Below is a small trained network, with its code and all its weights. Each question gives an input and a target symbol and asks what happens when units are switched off, that is, made to give their printed mean instead of their output.

import numpy as np


def w(rows, s, z=0):
    codes = np.array(rows[::2]) - 128.0
    scale = np.full(codes.shape[1], s)
    scale[-1] = z or s
    return codes * scale


def f(y):
    return y / 2 * (1 + np.tanh(0.7978845608 * (y + 0.044715 * y**3)))


def softmax(a):
    e = np.exp(a - a.max(-1, keepdims=True))
    return e / e.sum(-1, keepdims=True)


def log_softmax(a):
    a = a - a.max(-1, keepdims=True)
    return a - np.log(np.exp(a).sum(-1, keepdims=True))


def net(x, mask):
    ids = ['ΘΛΨΩβεημφ'.index(c) for c in x.split()]
    T = len(ids)
    res = E[ids] + P[:T]
    u = 0
    for l in range(2):
        q, k, v = (res @ M[l].T for M in (Q, K, V))
        z = softmax(np.where(np.tri(T) > 0, q @ k.T / 3**0.5, -1e9)) @ v
        res = res + np.where(mask[u], z, O[l][:, -1]) @ O[l][:, :-1]
        u += 1
        y = f(res @ A[l][:, :-1].T + A[l][:, -1])
        res = res + np.where(mask[u : u + 16], y, B[l][:, -1]) @ B[l][:, :-1]
        u += 16
    return log_softmax(res[-1] @ U[:, :-1].T + U[:, -1])


Q, K, V, O, A, B = {}, {}, {}, {}, {}, {}
E = w([
[122,241,93,161],'Θ',
[184,118,107,196],'Λ',
[191,100,77,175],'Ψ',
[154,101,184,164],'Ω',
[152,22,252,149],'β',
[158,118,129,134],'ε',
[175,20,192,138],'η',
[160,74,132,129],'μ',
[169,85,97,126],'φ',
],0.012)
P = w([
[55,140,145,54],'0',
[178,175,144,74],'1',
[137,193,178,246],'2',
[113,69,16,120],'3',
[194,180,152,71],'4',
[152,197,179,252],'5',
[111,58,3,125],'6',
[214,182,158,65],'7',
[218,174,160,254],'8',
[85,84,19,210],'9',
[234,191,169,69],'10',
[214,172,164,248],'11',
],0.014)
Q[0] = w([
[176,111,132,176],'L0H0',
[78,185,152,57],'L0H0',
[194,170,254,97],'L0H0',
],0.0079)
K[0] = w([
[139,121,57,110],'L0H0',
[120,4,132,139],'L0H0',
[163,96,207,110],'L0H0',
],0.012)
V[0] = w([
[173,33,74,106],'L0H0',
[164,2,169,174],'L0H0',
[104,158,88,102],'L0H0',
],0.0035)
O[0] = w([
[183,70,189,110,6],'L0H0',
[110,122,128,96,36],'L0H0',
[1,76,122,125,107],'L0H0',
],0.0064,0.0013)
A[0] = w([
[70,61,132,156,86],'L0N0',
[109,70,213,32,83],'L0N1',
[158,80,77,65,109],'L0N2',
[183,168,98,153,168],'L0N3',
[207,133,124,182,135],'L0N4',
[134,175,159,56,109],'L0N5',
[121,53,121,132,101],'L0N6',
[42,148,152,85,110],'L0N7',
[102,19,198,98,73],'L0N8',
[139,91,155,110,98],'L0N9',
[142,49,56,236,143],'L0N10',
[60,120,99,159,108],'L0N11',
[89,155,180,70,100],'L0N12',
[33,102,111,4,62],'L0N13',
[240,202,140,186,226],'L0N14',
[130,202,180,134,253],'L0N15',
],0.011,0.007)
B[0] = w([
[130,210,52,182,133],'L0N0',
[241,185,62,107,142],'L0N1',
[150,85,114,100,138],'L0N2',
[125,75,195,104,180],'L0N3',
[57,82,162,112,186],'L0N4',
[237,132,183,124,142],'L0N5',
[138,162,56,150,134],'L0N6',
[69,168,95,14,127],'L0N7',
[194,192,66,86,140],'L0N8',
[117,163,103,110,129],'L0N9',
[148,229,166,137,194],'L0N10',
[81,192,54,235,136],'L0N11',
[159,178,155,43,130],'L0N12',
[79,126,33,13,131],'L0N13',
[158,2,160,118,254],'L0N14',
[183,96,232,131,199],'L0N15',
],0.0064,0.018)
Q[1] = w([
[82,206,5,93],'L1H0',
[109,135,137,244],'L1H0',
[65,155,132,216],'L1H0',
],0.016)
K[1] = w([
[120,162,112,210],'L1H0',
[221,1,174,162],'L1H0',
[208,69,145,169],'L1H0',
],0.012)
V[1] = w([
[22,71,160,174],'L1H0',
[206,27,50,79],'L1H0',
[111,2,10,119],'L1H0',
],0.01)
O[1] = w([
[93,80,133,60,22],'L1H0',
[109,205,203,140,254],'L1H0',
[57,253,199,58,35],'L1H0',
],0.015,0.011)
A[1] = w([
[171,107,94,219,101],'L1N0',
[75,91,62,101,124],'L1N1',
[109,135,221,126,130],'L1N2',
[93,166,181,116,41],'L1N3',
[143,61,141,136,49],'L1N4',
[44,140,118,31,2],'L1N5',
[97,150,153,21,59],'L1N6',
[211,112,197,72,68],'L1N7',
[127,103,140,121,224],'L1N8',
[146,201,98,120,142],'L1N9',
[87,173,176,55,191],'L1N10',
[127,51,153,7,145],'L1N11',
[137,144,36,54,104],'L1N12',
[118,168,79,126,86],'L1N13',
[45,101,144,137,178],'L1N14',
[149,108,202,153,70],'L1N15',
],0.013,0.0094)
B[1] = w([
[84,143,138,88,254],'L1N0',
[126,174,183,160,156],'L1N1',
[146,103,97,148,231],'L1N2',
[121,152,55,117,171],'L1N3',
[132,190,119,74,191],'L1N4',
[240,141,103,166,129],'L1N5',
[5,87,96,224,137],'L1N6',
[75,120,131,142,231],'L1N7',
[163,38,131,132,164],'L1N8',
[104,64,119,140,151],'L1N9',
[192,136,156,54,167],'L1N10',
[144,179,110,183,162],'L1N11',
[79,98,153,143,146],'L1N12',
[111,144,175,120,132],'L1N13',
[132,111,115,115,134],'L1N14',
[126,148,100,108,247],'L1N15',
],0.012,0.036)
U = w([
[191,45,90,115,131],'Θ',
[246,49,140,196,162],'Λ',
[63,30,68,202,155],'Ψ',
[124,104,254,40,177],'Ω',
[118,153,224,134,114],'β',
[224,31,250,150,229],'ε',
[146,137,70,170,3],'η',
[219,139,199,90,114],'μ',
[78,156,116,76,10],'φ',
],0.0079,0.0067)

Each question gives the input, a string of symbols that net reads in full, and the target symbol t.
The units are the heads (3 rows each of Q, K, V and O) and the neurons (one row each of A and B). Each row of codes is followed by its name. A weight is (code - 128) times the scale printed after its matrix; where a second scale follows, it is the last column's (O, A, B and U).
mask holds one flag per unit, layer by layer, with each layer's heads first. A switched-off unit (its flag False) gives its mean, the last column of its rows in O or B, instead of its output. The means were averaged over made-up inputs and are rounded, as every weight is.
A unit's drop is (log p(t) with every unit on - log p(t) with that unit switched off) / (log p(t) with every unit on - log p(t) with every unit switched off).
The circuit of an input: a set's keep is (log p(t) with only the set's units on - log p(t) with every unit switched off) / (log p(t) with every unit on - log p(t) with every unit switched off). Starting from the 12 units with the biggest drops (on a tie, the unit counted first), units are removed one at a time, each time the one whose removal leaves the highest keep (on an exact tie, the one counted first), for as long as the keep stays at least 0.8.
circuit, biggest first: the units of the circuit, biggest drop first
unit that matters most: the unit with the biggest drop
k most important neurons: the k neurons with the biggest drops, biggest first
k most important neurons of layer l: the k neurons of layer l with the biggest drops, biggest first
input η β η, target β: circuit, biggest first : L1H0, L0N1, L0N10
input Ψ μ η Θ φ φ Θ Θ Θ Ω Λ, target Ψ: most important neuron : L1N6
input Θ μ Ω ε β Θ Θ Ψ Θ, target φ: 3 most important neurons : L1N10, L1N3, L0N10
input η Θ ε μ Θ Θ Θ β, target η: 3 most important neurons : L0N1, L0N10, L1N3
input Ψ β μ η φ Θ η ε, target Ψ: 3 most important neurons : L1N6, L0N10, L1N7
input β β Θ μ Θ β η Ψ, target β: circuit, biggest first : L1H0, L0N1, L0N8, L0N13
input η Λ μ, target Θ: 4 most important neurons : L1N10, L0N14, L1N2, L1N3
input μ β η Ψ β, target μ: 2 most important neurons : L0N14, L1N10
input φ β φ Θ φ Θ Ω Λ, target φ: 4 most important neurons of layer 0 : L0N13, L0N10, L0N15, L0N2
input Ω η Θ Ω ε Λ, target Ψ: 2 most important neurons of layer 1 : L1N10, L1N2
input η Θ η, target Ω: 2 most important neurons : L0N14, L1N0
input Ψ η β Θ β β Θ Ψ ε Ω φ μ, target μ: 2 most important neurons of layer 0 : L0N10, L0N14
input φ Θ Λ Θ η, target φ: 4 most important neurons of layer 0 : L0N13, L0N10, L0N15, L0N2
input Θ φ ε Θ η φ, target η: 2 most important neurons : L0N10, L1N3
input Θ β β Ψ Θ Ω, target Ω: 3 most important neurons of layer 0 : L0N14, L0N3, L0N15
input Θ φ η Θ ε Θ μ μ Θ, target Λ: 2 most important neurons of layer 1 : L1N2, L1N0
input Ω μ β, target Λ: 3 most important neurons : L1N0, L1N2, L0N14
input Ω ε η, target Ψ: most important neuron of layer 1 : L1N10
input φ Θ ε μ η Ψ, target η: 3 most important neurons of layer 0 : L0N10, L0N1, L0N8
input Θ Θ Θ Ψ Θ Λ Θ η Θ, target η: 4 most important neurons of layer 1 : L1N3, L1N2, L1N15, L1N8
input Ψ ε η η Θ Ψ, target Ω: unit that matters most : L1N0
